Below is a small trained network, with its code and all its weights. Each question gives an input and a class and asks what happens when units are switched off, that is, made to give their printed mean instead of their output.

import numpy as np


def w(rows, s, z=0):
    codes = np.array(rows[::2]) - 128.0
    scale = np.full(codes.shape[1], s)
    scale[-1] = z or s
    return codes * scale


def f(y):
    return np.maximum(y, 0)


def log_softmax(a):
    a = a - a.max(-1, keepdims=True)
    return a - np.log(np.exp(a).sum(-1, keepdims=True))


def net(x, mask):
    res = np.array(x, float).reshape(1, 2) / 4 @ E
    y = f(res @ A[0][:, :-1].T + A[0][:, -1])
    res = res + np.where(mask, y, B[0][:, -1]) @ B[0][:, :-1]
    return log_softmax(res[-1] @ U[:, :-1].T + U[:, -1])


A, B = {}, {}
E = w([
[207,46,148,171],'x0',
[174,79,7,123],'x1',
],0.012)
A[0] = w([
[69,186,172,91,246],'n0',
[165,96,132,143,175],'n1',
[62,231,156,75,213],'n2',
[226,58,73,222,252],'n3',
[25,166,106,64,118],'n4',
[115,181,25,41,204],'n5',
[55,179,194,114,151],'n6',
[105,143,59,61,175],'n7',
[111,198,194,105,145],'n8',
[153,145,255,192,169],'n9',
[223,64,72,225,232],'n10',
[133,224,164,94,227],'n11',
],0.0099,0.0043)
B[0] = w([
[169,85,103,135,227],'n0',
[113,148,92,121,170],'n1',
[157,81,51,134,240],'n2',
[132,159,135,68,253],'n3',
[144,131,45,116,203],'n4',
[31,227,122,175,211],'n5',
[221,63,128,91,217],'n6',
[91,192,129,118,183],'n7',
[208,62,158,123,203],'n8',
[87,130,254,193,217],'n9',
[114,142,126,20,246],'n10',
[200,87,105,143,209],'n11',
],0.011,0.012)
U = w([
[43,246,203,147,249],'0',
[182,118,65,56,119],'1',
[97,188,71,254,63],'2',
[180,50,182,234,75],'3',
],0.0091,0.0018)

Each question gives the input, the list of numbers given to net, and the class t.
The units are the neurons (one row each of A and B). Each row of codes is followed by its name. A weight is (code - 128) times the scale printed after its matrix; where a second scale follows, it is the last column's (A, B and U).
mask holds one flag per neuron, in row order. A switched-off neuron (its flag False) gives its mean, the last column of its row in B, instead of its output. The means were averaged over made-up inputs and are rounded, as every weight is.
A unit's drop is (log p(t) with every unit on - log p(t) with that unit switched off) / (log p(t) with every unit on - log p(t) with every unit switched off).
The circuit of an input: a set's keep is (log p(t) with only the set's units on - log p(t) with every unit switched off) / (log p(t) with every unit on - log p(t) with every unit switched off). Starting from all 12 units, units are removed one at a time, each time the one whose removal leaves the highest keep (on an exact tie, the one counted first), for as long as the keep stays at least 0.8.
units of the circuit, in order: the units of the circuit, biggest drop first
most important unit: the unit with the biggest drop
k most important neurons: the k neurons with the biggest drops, biggest first
drop when u is switched off: that unit's drop, to one decimal
input [-4,1], class 2: 3 most important neurons	n10, n5, n3
input [0,-1], class 3: 2 most important neurons	n10, n3
input [-5,-6], class 3: 2 most important neurons	n10, n9
input [-6,2], class 2: units of the circuit, in order	n5, n10
input [4,-3], class 0: units of the circuit, in order	n2, n6
input [-7,-5], class 1: most important unit	n4
input [-8,2], class 2: 4 most important neurons	n5, n10, n3, n7
input [-7,-6], class 1: 3 most important neurons	n4, n2, n6
input [-8,-4], class 1: drop when n4 is switched off	0.1
input [8,-6], class 0: drop when n11 is switched off	0.2
input [-7,4], class 2: drop when n5 is switched off	0.2
